[165 162 100 147] = z180
[ 83 162 110 131] = z367
[ 88 160 102 127] = z756
[ 89 133  87 109] = z373
[ 89 173 132 144] = z728
[158 156  86 138] = z267
key -> tag
[165] -> z513
[89] -> z878
[90] -> z255
[109] -> z410
[133] -> z979
[158] -> z449
[88] -> z935
[164] -> z991
join z373 1:  | z878
q: [ 89 173 132 144] | z728
q: [165 162 100 147] | z180

[127 144 110  90 104 120  91  99 121 149 121 136] -> z72
[137 120 140 106 101 115 115 163 126 131 105 134] -> z41
[127 144 110  90 128 120  91  99 121 149 121 136] -> z197
Table of tags by key:
[105] -> z56
[120] -> z189
[126] -> z44
[121] -> z357
join z41 11:  | z56
q: [137 120 140 106 101 115 115 163 126 131 105 134] | z41
q: [127 144 110  90 128 120  91  99 121 149 121 136] | z197

[128 124 129 128 129 132 127 132 128 126 126 134 131 128 127 129 129 128
 123 128 130 129 127 131 132 128 128 124 128 129 168 127 122 130 131 128
 131 129 129] : z880
[128 124 129 128 129 132 127 132 127 127 126 133 132 131 127 129 128 128
 123 128 129 129 127 131 131 128 128 125 128 129 128 127 122 129 131 128
 131 128 129] : z27
[127 128 128 129 128 128 128 128 129 126 128 127 129 129 130 128 129 127
 127 129 129 129 128 130 129 127 127 128 128 127 132 129 128 129 128 129
 129 128 129] : z519
key -> tag
[128] -> z80
[130] -> z84
[131] -> z60
[129] -> z673
[132] -> z275
join z27 3:  | z673
q: [128 124 129 128 129 132 127 132 128 126 126 134 131 128 127 129 129 128
 123 128 130 129 127 131 132 128 128 124 128 129 168 127 122 130 131 128
 131 129 129] | z880
q: [127 128 128 129 128 128 128 128 129 126 128 127 129 129 130 128 129 127
 127 129 129 129 128 130 129 127 127 128 128 127 132 129 128 129 128 129
 129 128 129] | z519

[117 119 131 111 136  89 118 133 158 143 161  87]  z570
[119 120 129 113 135  93 119 134 156 142 158  91]  z218
[116 117 132 110 136  89 118 133 158 146 163  86]  z347
[117 118 132 111 135  89 118 133 158 144 162  87]  z77
[119 120 130 112 135  92 119 134 157 142 159  90]  z88
[118 119 130 112 135  90 118 133 157 143 161  87]  z651
[119 120 130 112 135  91 119 134 157 142 159  89]  z3
[115 117 133 110 136  89 118 133 158 147 164  86]  z297
[118 119 130 112 135  91 119 133 157 143 160  88]  z110
[116 118 132 110 136  89 118 133 158 145 163  86]  z146
Table of tags by key:
[162] -> z262
[142] -> z830
[118] -> z432
[119] -> z773
[161] -> z733
[143] -> z149
join z570 11:  | z733
q: [116 117 132 110 136  89 118 133 158 146 163  86] | z347
q: [117 119 131 111 136  89 118 133 158 143 161  87] | z570
q: [115 117 133 110 136  89 118 133 158 147 164  86] | z297

[153 120 165 125  94 160 164 116 166 102 115 164 141 113 131 140 104 143
 164 132 124 111 159 106 161 133 131 163 119  91  91 161 154  99 104 126
 120 120 130 165 126 146 131 116 152 134 109 113 123 112 121 114 136 154] : z400
[161 164 100  94  91 103 117 148 156 140 163 149 137 127 114 163 164 129
  94 154  94 151 108 153 138 105  95 154 113 124 160 114 140 135  96 136
 151 133 105 108 156 136 165 100 161 140 146 110 153 130 125 137  98 112] : z75
[155  97 105 129 163 133 126  93 142 157 117 159 141 145 115 154 162 142
 107  99 105 126 154 146 119  98 121 140 158 142  96 105  97 126 111 151
 138 142 160 136 150 157 142 121  98  90 144 160 134  94 155 129 103 119] : z937
[122 152 156 133 150 121 114 103 114  92 147 131 129  94  94 122  90 139
 153 133 106 114 163  98 108 150 131 149 138 164 165 123  97 166 115  96
 111 146 118 100 122  94  97 116 129 108 151 116 142 157 105 157 110 112] : z387
[128 144 157 147 112 114 137 165 102 148  99  99 162 101 114 157 135 130
  96 148 146 129 147 115 157 162 126 113 154 155 166 110 141 123 124 115
 122 106  99 164 111 121 151 145 156 118 132 123 155 136 100 106 147 129] : z388
[134 133 157 126 157 154  92 111 164 111  90 161  95 160 134 108 121 146
 156 150  97  97 149 146  97 121 118 166 146 110 155  94 112 157 141 121
 110  96 108 156 132 160 120 166  92  93  93 137 124 124 148 135 106 160] : z998
tags:
[122] -> z177
[114] -> z216
[117] -> z506
[164] -> z793
[126] -> z381
[138] -> z414
[137] -> z322
[127] -> z505
[121] -> z474
join z937 7:  | z381
q: [153 120 165 125  94 160 164 116 166 102 115 164 141 113 131 140 104 143
 164 132 124 111 159 106 161 133 131 163 119  91  91 161 154  99 104 126
 120 120 130 165 126 146 131 116 152 134 109 113 123 112 121 114 136 154] | z400
q: [134 133 157 126 157 154  92 111 164 111  90 161  95 160 134 108 121 146
 156 150  97  97 149 146  97 121 118 166 146 110 155  94 112 157 141 121
 110  96 108 156 132 160 120 166  92  93  93 137 124 124 148 135 106 160] | z998
q: [161 164 100  94  91 103 117 148 156 140 163 149 137 127 114 163 164 129
  94 154  94 151 108 153 138 105  95 154 113 124 160 114 140 135  96 136
 151 133 105 108 156 136 165 100 161 140 146 110 153 130 125 137  98 112] | z75
q: [128 144 157 147 112 114 137 165 102 148  99  99 162 101 114 157 135 130
  96 148 146 129 147 115 157 162 126 113 154 155 166 110 141 123 124 115
 122 106  99 164 111 121 151 145 156 118 132 123 155 136 100 106 147 129] | z388

